Moves between states:
Z578: ~>Z161, &>Z746, $>Z747, *>Z31
Z107: ~>Z849, &>Z379, $>Z832, *>Z536
Z239: ~>Z297, &>Z714, $>Z462, *>Z379
Z710: ~>Z255, &>Z239, $>Z135, *>Z107
Z158: ~>Z818, &>Z655, $>Z907, *>Z70
Z288: ~>Z379, &>Z976, $>Z782, *>Z28
Z832: ~>Z107, &>Z288, $>Z789, *>Z424
Z775: ~>Z883, &>Z274, $>Z877, *>Z338
Z907: ~>Z158, &>Z883, $>Z709, *>Z903
Z274: ~>Z371, &>Z747, $>Z993, *>Z816
Z993: ~>Z274, &>Z784, $>Z472, *>Z562
Z240: ~>Z714, &>Z97, $>Z682, *>Z976
Z333: ~>Z802, &>Z839, $>Z484, *>Z631
Z839: ~>Z797, &>Z832, $>Z618, *>Z399
Z379: ~>Z401, &>Z732, $>Z288, *>Z619
Z562: ~>Z816, &>Z793, $>Z939, *>Z655
Z260: ~>Z618, &>Z536, $>Z399, *>Z486
Z472: ~>Z993, &>Z31, $>Z816, *>Z939
Z462: ~>Z239, &>Z240, $>Z401, *>Z288
Z976: ~>Z732, &>Z362, $>Z337, *>Z420
Z135: ~>Z710, &>Z462, $>Z849, *>Z832
Z486: ~>Z703, &>Z221, $>Z326, *>Z802
Z816: ~>Z472, &>Z620, $>Z562, *>Z345
Z797: ~>Z801, &>Z107, $>Z839, *>Z260
Z633: ~>Z424, &>Z255, $>Z221, *>Z801
Z732: ~>Z682, &>Z748, $>Z976, *>Z525
Z536: ~>Z789, &>Z619, $>Z424, *>Z221
Z161: ~>Z442, &>Z580, $>Z578, *>Z784
Z849: ~>Z135, &>Z401, $>Z107, *>Z789
Z401: ~>Z462, &>Z682, $>Z379, *>Z782
Z580: ~>Z683, &>Z486, $>Z746, *>Z665
Z399: ~>Z260, &>Z424, $>Z703, *>Z326
Z137: ~>Z484, &>Z260, $>Z631, *>Z580
Z746: ~>Z580, &>Z326, $>Z459, *>Z960
Z302: ~>Z118, &>Z161, $>Z371, *>Z993
Z782: ~>Z288, &>Z337, $>Z619, *>Z255
Z747: ~>Z578, &>Z459, $>Z784, *>Z620
Z298: ~>Z956, &>Z137, $>Z461, *>Z161
Z877: ~>Z775, &>Z993, $>Z421, *>Z621
Z70: ~>Z709, &>Z877, $>Z903, *>Z216
Z255: ~>Z28, &>Z297, $>Z710, *>Z849
Z802: ~>Z377, &>Z797, $>Z333, *>Z137
Z893: ~>Z712, &>Z907, $>Z868, *>Z714
Z484: ~>Z333, &>Z618, $>Z137, *>Z683
Z297: ~>Z420, &>Z436, $>Z239, *>Z401
Z818: ~>Z534, &>Z345, $>Z158, *>Z709
Z421: ~>Z877, &>Z472, $>Z338, *>Z534
Z620: ~>Z31, &>Z956, $>Z793, *>Z118
Z459: ~>Z746, &>Z377, $>Z665, *>Z956
Z665: ~>Z459, &>Z802, $>Z960, *>Z298
Z97: ~>Z903, &>Z338, $>Z216, *>Z362
Z91: ~>Z221, &>Z135, $>Z801, *>Z839
Z436: ~>Z868, &>Z70, $>Z714, *>Z682
Z221: ~>Z633, &>Z710, $>Z91, *>Z797
Z801: ~>Z91, &>Z849, $>Z797, *>Z618
Z442: ~>Z461, &>Z683, $>Z161, *>Z747
Z789: ~>Z832, &>Z782, $>Z536, *>Z633
Z712: ~>Z362, &>Z158, $>Z893, *>Z436
Z883: ~>Z655, &>Z371, $>Z775, *>Z421
Z793: ~>Z620, &>Z298, $>Z110, *>Z302
Z371: ~>Z302, &>Z578, $>Z274, *>Z472
Z621: ~>Z338, &>Z562, $>Z534, *>Z158
Z362: ~>Z748, &>Z818, $>Z712, *>Z868
Z618: ~>Z839, &>Z789, $>Z260, *>Z703
Z326: ~>Z486, &>Z91, $>Z377, *>Z333
Z420: ~>Z525, &>Z868, $>Z297, *>Z462
Z748: ~>Z216, &>Z534, $>Z362, *>Z893
Z337: ~>Z976, &>Z712, $>Z525, *>Z297
Z631: ~>Z137, &>Z399, $>Z683, *>Z746
Z939: ~>Z562, &>Z110, $>Z345, *>Z883
Z338: ~>Z421, &>Z816, $>Z621, *>Z818
Z703: ~>Z399, &>Z633, $>Z486, *>Z377
Z714: ~>Z436, &>Z903, $>Z240, *>Z732
Z110: ~>Z793, &>Z461, $>Z118, *>Z371
Z682: ~>Z240, &>Z216, $>Z732, *>Z337
Z461: ~>Z298, &>Z631, $>Z442, *>Z578
Z525: ~>Z337, &>Z893, $>Z420, *>Z239
Z345: ~>Z939, &>Z118, $>Z655, *>Z775
Z534: ~>Z621, &>Z939, $>Z818, *>Z907
Z619: ~>Z782, &>Z525, $>Z28, *>Z710
Z655: ~>Z345, &>Z302, $>Z883, *>Z877
Z960: ~>Z665, &>Z333, $>Z956, *>Z461
Z784: ~>Z747, &>Z665, $>Z31, *>Z793
Z424: ~>Z536, &>Z28, $>Z633, *>Z91
Z956: ~>Z960, &>Z484, $>Z298, *>Z442
Z31: ~>Z784, &>Z960, $>Z620, *>Z110
Z377: ~>Z326, &>Z801, $>Z802, *>Z484
Z216: ~>Z97, &>Z621, $>Z748, *>Z712
Z118: ~>Z110, &>Z442, $>Z302, *>Z274
Z28: ~>Z619, &>Z420, $>Z255, *>Z135
Z903: ~>Z70, &>Z421, $>Z97, *>Z748
Z868: ~>Z893, &>Z709, $>Z436, *>Z240
Z709: ~>Z907, &>Z775, $>Z70, *>Z97
Z683: ~>Z631, &>Z703, $>Z580, *>Z459

In the rows, 47 means zero.

The rows follow the links: the fewer symbols apart two states are, the more alike their rows tend to be.

Each row is also shifted at random along 4 hidden directions that mean nothing.

Known rows, each with its state:
59 56 48 51 41 46 46 48 41 34 48 47 51 48 47 43 43 47 52 45 49 49 36 51 46 52 48 46 50 48 49 43 48 47 47 47 45 50 46 55 52 50 49 49 56 45 42 47 43 49 43 45 45 49 45 44 47 47 48 40 47 -> Z621
45 34 45 52 45 41 51 54 48 51 51 51 43 56 50 42 52 51 49 56 42 47 44 45 45 43 45 47 46 47 42 46 49 46 53 47 45 40 50 50 41 48 42 47 48 47 53 42 45 47 44 63 42 52 49 53 51 44 45 49 41 -> Z562
36 42 47 53 43 38 49 52 49 47 51 54 43 55 50 45 48 48 47 52 47 51 40 50 45 47 42 48 45 50 47 48 50 43 52 46 45 47 49 55 40 48 46 48 50 51 50 45 44 47 45 57 44 52 50 48 51 43 45 48 41 -> Z883
51 34 45 53 42 47 51 56 48 54 50 42 42 55 50 49 49 45 52 56 47 49 46 46 48 47 52 47 45 51 47 46 36 47 53 50 42 42 46 50 50 40 46 46 41 46 52 48 41 46 53 61 48 48 48 48 49 49 43 48 43 -> Z421
36 52 49 42 47 44 43 43 44 41 42 51 46 44 45 46 45 44 46 40 51 47 52 50 47 47 45 45 51 48 50 47 54 52 44 47 48 48 51 43 47 50 44 47 57 48 49 49 46 52 41 38 47 47 45 43 41 43 48 45 49 -> Z849
63 48 42 50 50 55 48 42 45 48 50 41 48 43 48 48 43 50 47 46 45 51 48 49 49 50 46 41 42 47 46 46 39 44 42 44 51 50 44 46 52 44 49 44 40 44 44 53 48 47 54 40 47 39 46 45 49 48 43 44 52 -> Z732
35 43 44 49 41 51 43 45 38 39 44 46 48 47 48 40 46 46 56 44 50 49 53 53 48 45 47 40 52 49 48 45 49 57 42 52 49 49 55 44 56 52 38 45 63 41 50 50 48 53 40 49 42 46 42 44 42 44 43 45 46 -> Z379
63 49 47 47 54 35 52 46 51 48 52 54 42 51 49 49 44 49 37 46 47 52 43 47 45 51 40 46 43 49 48 46 53 40 51 38 45 41 44 51 33 46 49 47 43 54 52 48 38 51 46 39 47 48 53 47 48 41 49 43 52 -> Z216
64 52 42 51 46 61 45 41 42 44 48 35 52 39 47 48 42 49 52 44 46 50 47 50 50 52 50 40 44 46 47 45 36 46 39 47 52 55 43 47 61 45 50 45 42 40 40 54 51 46 56 39 47 37 42 42 47 51 42 43 52 -> Z337
82 46 44 48 49 49 46 42 47 48 47 48 46 44 47 47 45 48 46 44 47 51 52 50 48 47 42 42 44 47 47 48 47 47 43 45 51 51 49 44 47 48 45 45 47 47 48 52 49 49 49 42 45 42 46 43 47 44 44 47 49 -> Z239
41 51 53 43 45 35 43 48 54 47 44 61 45 51 45 49 50 44 41 46 50 46 46 48 44 44 40 55 48 48 49 52 59 45 51 46 46 51 52 50 34 50 48 49 51 56 48 42 50 46 40 49 47 55 50 46 48 42 50 52 41 -> Z746
28 28 45 44 48 49 48 51 46 56 43 42 39 50 48 46 51 43 50 50 49 44 62 44 49 42 52 44 49 51 48 48 42 57 49 54 44 36 51 36 50 42 36 44 48 44 59 49 42 51 48 54 49 46 46 49 40 47 44 50 47 -> Z107
37 31 45 46 45 52 46 50 48 57 44 44 45 48 47 45 54 46 52 53 44 43 57 43 48 38 50 48 47 46 43 50 44 53 47 54 47 43 52 38 50 46 39 46 45 43 52 44 53 44 48 61 45 48 46 52 46 49 44 55 41 -> Z377
53 56 51 44 38 56 41 49 32 30 39 39 58 42 44 38 47 44 61 42 48 36 42 46 47 45 60 48 60 42 46 40 48 58 42 57 44 47 47 45 66 54 45 50 65 36 39 41 50 47 36 48 46 51 38 50 40 54 51 42 46 -> Z956
73 46 49 43 46 45 43 45 47 47 43 53 49 46 45 43 52 47 47 47 46 43 51 46 45 40 44 50 51 43 44 50 57 50 45 49 49 48 53 42 43 53 43 48 54 47 47 42 55 46 39 51 44 51 46 50 46 45 48 52 42 -> Z484
59 61 49 51 44 47 47 47 47 41 49 43 49 46 47 52 41 45 47 44 50 51 35 50 47 56 48 48 45 49 52 45 41 40 48 44 46 55 41 57 51 43 57 49 43 50 40 50 43 45 53 40 51 45 47 40 49 49 47 42 49 -> Z534
33 38 46 42 50 51 47 47 46 53 44 42 44 45 46 48 49 45 47 47 47 43 58 44 48 44 51 45 48 47 47 48 44 53 46 51 46 40 48 37 50 44 42 45 45 45 52 48 46 48 49 47 49 44 46 48 42 48 46 49 49 -> Z424
43 45 49 45 45 48 48 51 40 42 45 44 51 49 46 40 50 47 51 48 44 39 44 42 46 44 55 49 54 44 43 42 49 52 49 52 43 38 46 45 51 51 44 49 54 42 46 40 45 47 39 52 46 52 45 55 44 51 51 44 46 -> Z747
57 42 47 47 51 45 52 50 51 54 50 47 46 50 48 47 50 50 43 53 42 44 43 40 46 44 48 51 44 45 42 46 46 42 51 45 45 39 42 47 40 45 49 48 38 48 48 42 46 44 48 53 47 49 50 54 51 49 50 49 46 -> Z110
38 45 47 48 51 34 52 48 49 46 52 55 41 54 49 46 45 49 40 48 48 52 44 49 45 50 41 45 45 51 48 46 54 43 52 41 44 40 47 52 34 47 46 47 49 53 54 48 37 53 44 45 45 50 52 47 48 40 48 43 49 -> Z97
34 38 46 43 49 53 47 48 45 53 43 39 44 45 46 48 48 43 49 47 49 44 59 44 49 45 53 44 48 49 48 47 40 54 46 52 46 41 48 37 54 42 42 45 45 43 52 49 45 48 51 47 50 43 45 47 41 50 46 48 49 -> Z789
79 46 50 43 48 53 49 52 49 54 45 36 48 45 45 52 49 43 47 49 46 39 47 38 48 47 58 54 47 45 47 46 36 47 50 51 43 40 39 43 53 39 52 48 35 45 45 43 45 41 54 49 55 46 47 51 46 56 50 49 47 -> Z442
48 46 45 54 39 55 47 52 42 44 49 37 51 48 48 46 46 47 57 51 46 47 39 48 48 50 54 46 47 47 47 44 35 47 47 51 45 50 44 53 60 44 50 47 45 41 41 47 47 43 52 55 47 46 43 47 50 53 44 45 44 -> Z655
48 23 44 43 51 51 51 52 46 61 44 40 39 50 48 46 52 43 49 52 47 43 65 41 49 41 54 43 48 50 46 48 39 57 50 54 44 32 49 32 51 40 36 44 44 43 60 48 41 50 51 56 49 44 47 51 40 49 44 51 48 -> Z832
49 56 51 45 42 51 42 47 51 48 42 44 50 43 44 54 47 41 48 45 50 44 45 47 48 48 50 54 46 46 51 50 42 45 47 50 47 57 45 49 53 44 54 49 42 49 39 46 54 40 52 46 53 47 45 43 48 52 47 51 43 -> Z580
50 46 47 52 42 38 47 50 42 37 49 56 47 54 49 38 48 50 50 49 46 49 39 51 44 46 43 46 51 47 45 45 58 48 49 46 45 45 52 54 42 55 42 48 62 47 49 43 45 51 35 55 39 55 47 49 48 41 47 44 42 -> Z775
30 33 48 45 45 45 50 57 44 50 45 45 44 54 48 42 53 45 51 54 45 39 50 40 47 41 56 50 53 46 44 44 47 54 53 54 41 32 48 43 48 47 40 48 52 44 54 40 42 48 41 62 46 54 47 56 44 49 49 49 43 -> Z161
67 59 52 42 51 34 42 39 57 46 45 66 47 46 44 50 49 48 34 42 48 49 45 49 43 44 32 53 45 44 47 54 66 40 46 39 52 57 52 49 27 54 50 49 49 58 45 43 57 45 39 39 44 52 52 44 50 38 51 53 43 -> Z333
51 53 50 45 42 51 41 47 49 47 43 46 51 43 44 50 48 43 49 46 49 44 47 47 47 45 48 52 48 45 49 50 46 47 45 50 48 55 48 47 51 47 50 49 46 47 41 45 55 42 47 48 49 48 45 45 47 50 47 51 43 -> Z631
59 39 47 49 46 38 51 52 43 43 49 52 43 55 50 41 48 48 48 50 47 48 45 48 45 47 46 44 51 50 46 43 54 50 52 47 42 37 50 50 42 50 41 47 57 47 55 45 37 53 39 53 43 53 49 50 45 42 48 43 46 -> Z158

From each start, follow one symbol. Which state do you reach?
Answers are names.
50 34 42 49 42 59 46 49 41 50 43 35 45 45 48 45 47 43 58 49 49 47 58 48 51 46 55 40 49 50 49 46 34 57 44 56 47 45 50 39 64 42 40 44 49 38 51 53 46 49 52 53 48 42 41 44 42 51 41 48 47
~: Z379
48 31 48 45 42 54 48 58 42 52 42 37 46 50 47 43 53 42 57 54 46 36 53 39 48 41 62 50 54 47 44 44 38 57 51 59 40 34 47 40 59 43 40 48 49 39 51 42 43 45 46 63 49 51 43 55 42 55 48 49 43
*: Z161
64 48 52 42 47 41 46 49 45 42 44 52 48 49 45 43 50 46 46 46 47 40 45 43 45 43 49 52 54 44 45 45 57 51 50 49 43 40 48 45 42 52 45 50 56 47 48 39 46 48 36 49 46 54 47 53 44 46 53 47 45
&: Z631
48 33 41 51 45 49 48 46 40 46 48 48 44 50 50 38 49 50 53 49 45 50 55 51 48 42 45 38 49 48 43 46 50 54 44 49 49 43 55 42 49 51 35 44 58 41 54 49 47 53 42 54 39 46 45 49 45 42 42 47 46
*: Z462
63 56 44 49 52 46 47 38 46 41 51 51 49 43 47 46 42 53 42 42 45 53 44 51 47 51 39 41 43 45 46 46 52 42 42 39 52 52 46 49 42 51 49 45 47 48 44 51 48 50 46 34 43 42 48 44 49 43 47 42 52
*: Z337
61 33 42 49 52 42 50 45 51 55 51 54 39 52 50 45 49 51 42 51 45 53 55 49 46 44 38 41 42 49 44 50 51 46 48 43 49 43 53 43 36 47 39 43 46 50 57 50 46 51 47 51 42 45 50 48 49 40 43 50 47
&: Z893
46 44 46 50 48 48 52 51 47 50 50 40 43 49 49 51 44 45 47 49 48 49 44 46 48 53 51 45 44 51 50 44 37 45 51 46 43 42 41 50 50 39 50 46 39 47 49 51 37 48 55 46 51 44 48 45 47 49 46 43 51
$: Z97
54 46 45 48 45 47 44 43 45 44 46 50 46 46 47 45 45 47 49 44 49 51 52 53 47 47 43 42 47 49 48 48 51 51 43 47 50 52 53 45 48 50 42 45 55 46 49 51 48 51 44 45 44 45 45 42 45 43 44 47 47
$: Z379
21 46 46 48 41 51 43 46 41 42 43 44 47 46 47 45 45 43 55 44 52 50 53 53 49 48 48 42 50 50 51 47 45 55 44 52 48 52 53 45 57 48 42 45 57 43 48 52 47 51 45 47 46 45 43 41 42 46 43 46 46
~: Z288
40 38 49 45 44 43 45 51 51 52 43 53 44 51 46 46 53 44 48 51 48 44 52 46 46 40 46 52 49 47 46 51 52 51 50 51 45 46 53 44 43 48 42 48 51 49 51 42 50 46 43 58 46 53 47 49 46 45 47 54 39
~: Z631
56 44 48 42 51 41 46 44 49 49 44 52 42 47 46 48 47 44 42 44 50 48 56 48 47 46 43 45 48 49 50 50 53 50 47 46 47 44 51 41 41 47 42 46 51 51 54 49 44 51 44 42 48 47 48 44 42 42 48 48 49
*: Z832
73 61 53 42 45 47 42 46 49 43 42 48 52 42 43 51 46 43 45 42 50 42 42 46 47 48 49 54 50 45 50 48 49 46 46 48 47 53 44 49 49 48 54 50 47 49 39 43 52 43 45 41 51 49 46 45 46 50 51 48 45
$: Z960
67 37 50 43 48 47 49 55 57 63 45 42 41 50 46 56 52 41 44 54 48 42 52 39 48 44 53 56 43 49 49 52 37 45 55 51 42 41 44 43 45 36 50 48 31 51 51 44 45 41 57 56 56 48 50 49 48 53 47 55 43
*: Z461
47 49 49 51 44 33 48 49 48 41 50 59 44 55 49 44 46 48 45 48 49 52 39 51 45 49 40 48 48 50 48 47 57 44 51 43 45 47 50 56 36 52 46 48 56 53 50 46 42 51 40 50 42 54 50 46 49 40 48 44 44
~: Z421
45 55 47 50 45 52 47 47 44 42 49 43 54 45 47 45 46 50 50 48 43 45 36 45 47 49 50 49 47 43 44 43 44 43 46 46 47 50 42 52 52 49 53 49 45 43 38 44 50 43 48 47 46 47 45 50 51 52 48 44 47
&: Z578
86 42 47 48 51 42 54 51 54 56 52 45 40 52 49 54 46 46 40 51 47 50 45 44 47 51 47 48 41 51 49 48 40 41 54 43 43 40 41 49 40 38 51 46 34 53 52 49 37 47 56 47 52 46 52 46 49 47 47 46 50
$: Z709
46 36 44 51 43 53 51 54 37 44 48 36 46 51 50 42 46 46 57 51 46 45 47 45 49 49 58 41 51 50 46 40 37 54 49 53 41 36 45 46 60 44 42 46 51 38 51 49 37 51 48 55 47 46 44 50 43 51 45 41 49
$: Z903
